[[126 102 126 122 122 119 109 120 139 149 114 124 120 110]
 [122 130 129 120 120 132 135 128 128 122 134 119 137 135]
 [110 130 119 109 107 127 112 115 126 128 127 105 118 132]
 [134 125 118 133 129 139 115 125 121 124 115 134 112 121]
 [116 138 133 112 112 125 129 133 118 123 131 109 120 138]
 [135 103 147 136 136 136 147 139 126 128 114 139 139 115]]
|
[[135 103 147 136 136 136 147 139 126 128 114 139 139 115]
 [116 138 133 112 112 125 129 133 118 123 131 109 120 138]
 [122 130 129 120 120 132 135 128 128 122 134 119 137 135]
 [126 102 126 122 122 119 109 120 139 149 114 124 120 110]
 [110 130 119 109 107 127 112 115 126 128 127 105 118 132]
 [134 125 118 133 129 139 115 125 121 124 115 134 112 121]]

[[129 137 132 130 127 116 131 132 119 124 125 123 127 132]
 [130 128 144 128 124 131 133 123 131 124 130 133 125 129]
 [121 130 107 130 147 118 101 131 136 158 120 123 138 138]]
|
[[130 128 144 128 124 131 133 123 131 124 130 133 125 129]
 [129 137 132 130 127 116 131 132 119 124 125 123 127 132]
 [121 130 107 130 147 118 101 131 136 158 120 123 138 138]]

[[132 120 151]
 [129 132 140]
 [136 132 128]
 [131 122 141]
 [114 128 142]
 [129 140 132]]
|
[[132 120 151]
 [114 128 142]
 [131 122 141]
 [129 132 140]
 [129 140 132]
 [136 132 128]]

[[115 133 132 127]
 [122 115 139 124]
 [130 139 138 116]
 [132 131 112 142]
 [134 130 114 125]
 [110 138 119 121]
 [120 136 122 138]
 [123 140 125 113]
 [116 125 145 116]
 [150 134 130 115]
 [139 130 140 115]
 [121 140 127 128]]
|
[[116 125 145 116]
 [139 130 140 115]
 [122 115 139 124]
 [130 139 138 116]
 [115 133 132 127]
 [150 134 130 115]
 [121 140 127 128]
 [123 140 125 113]
 [120 136 122 138]
 [110 138 119 121]
 [134 130 114 125]
 [132 131 112 142]]

[[142 136 120]
 [150 126 123]]
|
[[150 126 123]
 [142 136 120]]

[[128 120 106 114 128 118 144]
 [109 141 111 117 118 108 132]
 [115 147 130 131 149 113 113]
 [113 134 134 113 108 121 132]
 [139 123 151 154 129 143 149]]
|
[[139 123 151 154 129 143 149]
 [113 134 134 113 108 121 132]
 [115 147 130 131 149 113 113]
 [109 141 111 117 118 108 132]
 [128 120 106 114 128 118 144]]

[[144 130 112 127 120 113 134 135 141]
 [125 135 127 131 132 130 138 119 136]
 [120 123 141 126 126 136 118 119 117]
 [127 118 128 152 140 119 141 122 139]]
|
[[120 123 141 126 126 136 118 119 117]
 [127 118 128 152 140 119 141 122 139]
 [125 135 127 131 132 130 138 119 136]
 [144 130 112 127 120 113 134 135 141]]

[[144 137 113 147 123 124]
 [108 117 125 130 140 136]
 [127 120 150 117 115 137]
 [145 137 105 154 124 122]
 [141 147 121 108 126 107]
 [144 108 128 152 118 134]
 [128 113 139 114 157 123]]
|
[[127 120 150 117 115 137]
 [128 113 139 114 157 123]
 [144 108 128 152 118 134]
 [108 117 125 130 140 136]
 [141 147 121 108 126 107]
 [144 137 113 147 123 124]
 [145 137 105 154 124 122]]

[[140 128 105 126 112]
 [139 127 106 125 110]
 [139 122 114 123 114]
 [125 143 146 136 143]
 [136 139 128 127 132]
 [126 132 132 134 126]]
|
[[125 143 146 136 143]
 [126 132 132 134 126]
 [136 139 128 127 132]
 [139 122 114 123 114]
 [139 127 106 125 110]
 [140 128 105 126 112]]
---
[[134 130 133 135 130 136 128]
 [122 135 122 126 134 116 133]
 [144 137 139 154 147 151 110]
 [128 129 124 141 142 134 122]]
|
[[134 133 130 128]
 [122 122 134 133]
 [144 139 147 110]
 [128 124 142 122]]

[[150 136]
 [153 136]]
|
[[150]
 [153]]

[[150 115 129 155 107 118 101 117]
 [139 114 135 145 129 121 122 119]
 [127 103 141 144 136 140 130 138]
 [151 108 129 157  99 123 100 120]
 [143 138 138 146 127 102 126 110]]
|
[[150 129 107 101]
 [139 135 129 122]
 [127 141 136 130]
 [151 129  99 100]
 [143 138 127 126]]

[[123 123 139 118 106 115 138 142 133 139]
 [120 121 124 137 125 117 148 136 122 120]
 [149 135 150 135 116 139 127 116 130 118]
 [133 129 138 119 115 117 118 108 130 120]
 [107 138 143 115 121 128 126 138 140 150]
 [116 117 131 117 151 121 144 134 147 135]
 [136 140 134 106 138 144 145 149 124 135]
 [120 107 126 113 136 147 118 147 133 147]
 [140 127 114 118 128 120 105 141 106 121]]
|
[[123 139 106 138 133]
 [120 124 125 148 122]
 [149 150 116 127 130]
 [133 138 115 118 130]
 [107 143 121 126 140]
 [116 131 151 144 147]
 [136 134 138 145 124]
 [120 126 136 118 133]
 [140 114 128 105 106]]

[[130 135 133]
 [139 115 136]
 [126 109 131]
 [123 149 127]
 [127 132 112]
 [124 137 118]
 [136 123 140]
 [138 127 137]]
|
[[130 133]
 [139 136]
 [126 131]
 [123 127]
 [127 112]
 [124 118]
 [136 140]
 [138 137]]

[[130 132 130 130 136]
 [117 132 117 146 149]]
|
[[130 130 136]
 [117 117 149]]

[[114 130 123 139]
 [145 135 136 126]
 [124 120 124 108]
 [123 122 141 131]
 [154 140 136 127]]
|
[[114 123]
 [145 136]
 [124 124]
 [123 141]
 [154 136]]

[[141 135 133 134 139 141 157]
 [134 143 143 130 134 124 157]
 [127 137 117 118 127 113 157]
 [147 124 124 119 135 133 157]
 [127 137 118 117 127 112 157]
 [127 137 118 117 127 113 157]
 [122 113 113 126 122 132 157]
 [121 113 113 125 122 132 157]]
|
[[141 133 139 157]
 [134 143 134 157]
 [127 117 127 157]
 [147 124 135 157]
 [127 118 127 157]
 [127 118 127 157]
 [122 113 122 157]
 [121 113 122 157]]

[[144 110 112 120 114 127 110 131 131 119 131 141 142 144 114 113]
 [158 130 119 121 131 137 138 122 127 125 136 129 146 137 131 129]]
|
[[144 112 114 110 131 131 142 114]
 [158 119 131 138 127 136 146 131]]
